Here is a tiny trained network, its code and every weight. The questions are about switching its units off for an input and a class, where a switched-off unit gives its printed mean instead of its output.

import numpy as np


def w(rows, s, z=0):
    codes = np.array(rows[::2]) - 128.0
    scale = np.full(codes.shape[1], s)
    scale[-1] = z or s
    return codes * scale


def norm(h):
    return h / np.sqrt((h * h).mean(-1, keepdims=True) + 1e-5)


def f(y):
    return y / 2 * (1 + np.tanh(0.7978845608 * (y + 0.044715 * y**3)))


def log_softmax(a):
    a = a - a.max(-1, keepdims=True)
    return a - np.log(np.exp(a).sum(-1, keepdims=True))


def net(x, mask):
    res = np.array(x, float).reshape(1, 5) / 4 @ E
    u = 0
    for l in range(2):
        y = f(norm(res) @ A[l][:, :-1].T + A[l][:, -1])
        res = res + np.where(mask[u : u + 5], y, B[l][:, -1]) @ B[l][:, :-1]
        u += 5
    return log_softmax(norm(res)[-1] @ U[:, :-1].T + U[:, -1])


A, B = {}, {}
E = w([
[95,152,117,171,54,136,37],'x0',
[65,93,196,117,177,159,79],'x1',
[1,111,79,151,98,135,214],'x2',
[142,83,96,186,127,226,132],'x3',
[130,70,227,192,15,113,188],'x4',
],0.0064)
A[0] = w([
[104,77,102,204,143,165,132,196],'L0N1',
[208,169,197,101,114,156,95,241],'L0N2',
[84,178,168,83,119,1,121,9],'L0N3',
[69,203,68,150,92,131,38,215],'L0N4',
[28,130,87,106,84,134,169,3],'L0N5',
],0.0093,0.0018)
B[0] = w([
[145,160,82,104,140,141,111,189],'L0N1',
[83,111,58,130,123,97,112,253],'L0N2',
[147,96,54,188,124,247,136,224],'L0N3',
[107,125,193,90,98,128,193,237],'L0N4',
[164,86,74,170,132,81,39,206],'L0N5',
],0.013,0.005)
A[1] = w([
[147,90,77,46,220,130,229,3],'L1N1',
[194,105,109,251,51,118,167,210],'L1N2',
[41,70,94,157,251,2,201,250],'L1N3',
[23,109,161,213,17,31,130,186],'L1N4',
[32,48,207,162,210,150,79,41],'L1N5',
],0.007,0.0021)
B[1] = w([
[73,151,141,113,102,171,196,193],'L1N1',
[128,174,124,84,164,154,119,254],'L1N2',
[143,141,162,100,92,54,100,206],'L1N3',
[128,126,154,105,156,99,149,236],'L1N4',
[89,251,77,114,126,135,129,169],'L1N5',
],0.014,0.0062)
U = w([
[102,103,27,149,119,221,115,200],'0',
[116,80,49,121,123,18,36,176],'1',
[91,181,87,108,108,112,142,199],'2',
[69,117,159,88,93,110,183,184],'3',
[104,152,156,76,148,126,150,136],'4',
[104,34,111,183,115,126,130,47],'5',
[177,16,170,213,136,112,122,2],'6',
[145,57,166,246,151,107,118,11],'7',
],0.011,0.0043)

Each question gives the input, the list of numbers given to net, and the class t.
The units are the neurons (one row each of A and B). Each row of codes is followed by its name. A weight is (code - 128) times the scale printed after its matrix; where a second scale follows, it is the last column's (A, B and U).
mask holds one flag per neuron, layer by layer. A switched-off neuron (its flag False) gives its mean, the last column of its row in B, instead of its output. The means were averaged over made-up inputs and are rounded, as every weight is.
A unit's drop is (log p(t) with every unit on - log p(t) with that unit switched off) / (log p(t) with every unit on - log p(t) with every unit switched off).
The circuit of an input: a set's keep is (log p(t) with only the set's units on - log p(t) with every unit switched off) / (log p(t) with every unit on - log p(t) with every unit switched off). Starting from all 10 units, units are removed one at a time, each time the one whose removal leaves the highest keep (on an exact tie, the one counted first), for as long as the keep stays at least 0.8.
units of the circuit, in order: the units of the circuit, biggest drop first
k most important neurons: the k neurons with the biggest drops, biggest first
top k neurons in layer l: the k neurons of layer l with the biggest drops, biggest first
input [-5,-5,-6,5,4], class 1: units of the circuit, in order -> L0N2
input [-2,-7,3,7,8], class 4: 3 most important neurons -> L0N3, L1N2, L0N2
input [-8,4,4,5,-4], class 3: units of the circuit, in order -> L1N1, L1N3
input [-5,-3,-8,4,-1], class 1: units of the circuit, in order -> L0N2, L0N3
input [8,-2,3,7,-4], class 3: top 2 neurons in layer 0 -> L0N4, L0N3
input [-3,7,4,0,6], class 2: 4 most important neurons -> L1N5, L0N2, L0N4, L0N1
input [-4,-5,-4,3,8], class 4: 2 most important neurons -> L1N2, L0N3
input [-3,4,7,2,-7], class 1: units of the circuit, in order -> L0N5, L1N3
input [-3,-1,-8,7,-3], class 1: 4 most important neurons -> L0N2, L0N3, L0N4, L1N2
input [-6,3,-5,4,0], class 3: units of the circuit, in order -> L1N1, L0N3
input [1,8,-6,-8,-8], class 0: units of the circuit, in order -> L0N3, L1N3
input [0,8,7,5,-8], class 2: units of the circuit, in order -> L0N3, L1N5
input [7,-6,-5,0,-1], class 3: 2 most important neurons -> L0N4, L0N5
input [5,-3,-2,-1,1], class 3: units of the circuit, in order -> L0N4
input [-7,-2,8,-6,6], class 1: 2 most important neurons -> L0N5, L0N4
input [2,-2,5,1,7], class 4: units of the circuit, in order -> L1N4, L1N2, L0N2
input [3,3,-2,1,6], class 4: 2 most important neurons -> L1N4, L0N5
input [-8,2,-7,-4,0], class 3: top 3 neurons in layer 0 -> L0N5, L0N1, L0N3
input [-6,-1,1,2,-5], class 3: 2 most important neurons -> L1N1, L0N3
input [-5,3,-5,1,3], class 1: 2 most important neurons -> L0N2, L0N4
input [-4,7,8,1,-4], class 1: 2 most important neurons -> L0N5, L1N3
input [-2,6,8,3,-4], class 1: 3 most important neurons -> L0N5, L0N3, L1N3
input [-4,-1,-1,-8,-6], class 0: most important neuron -> L0N3
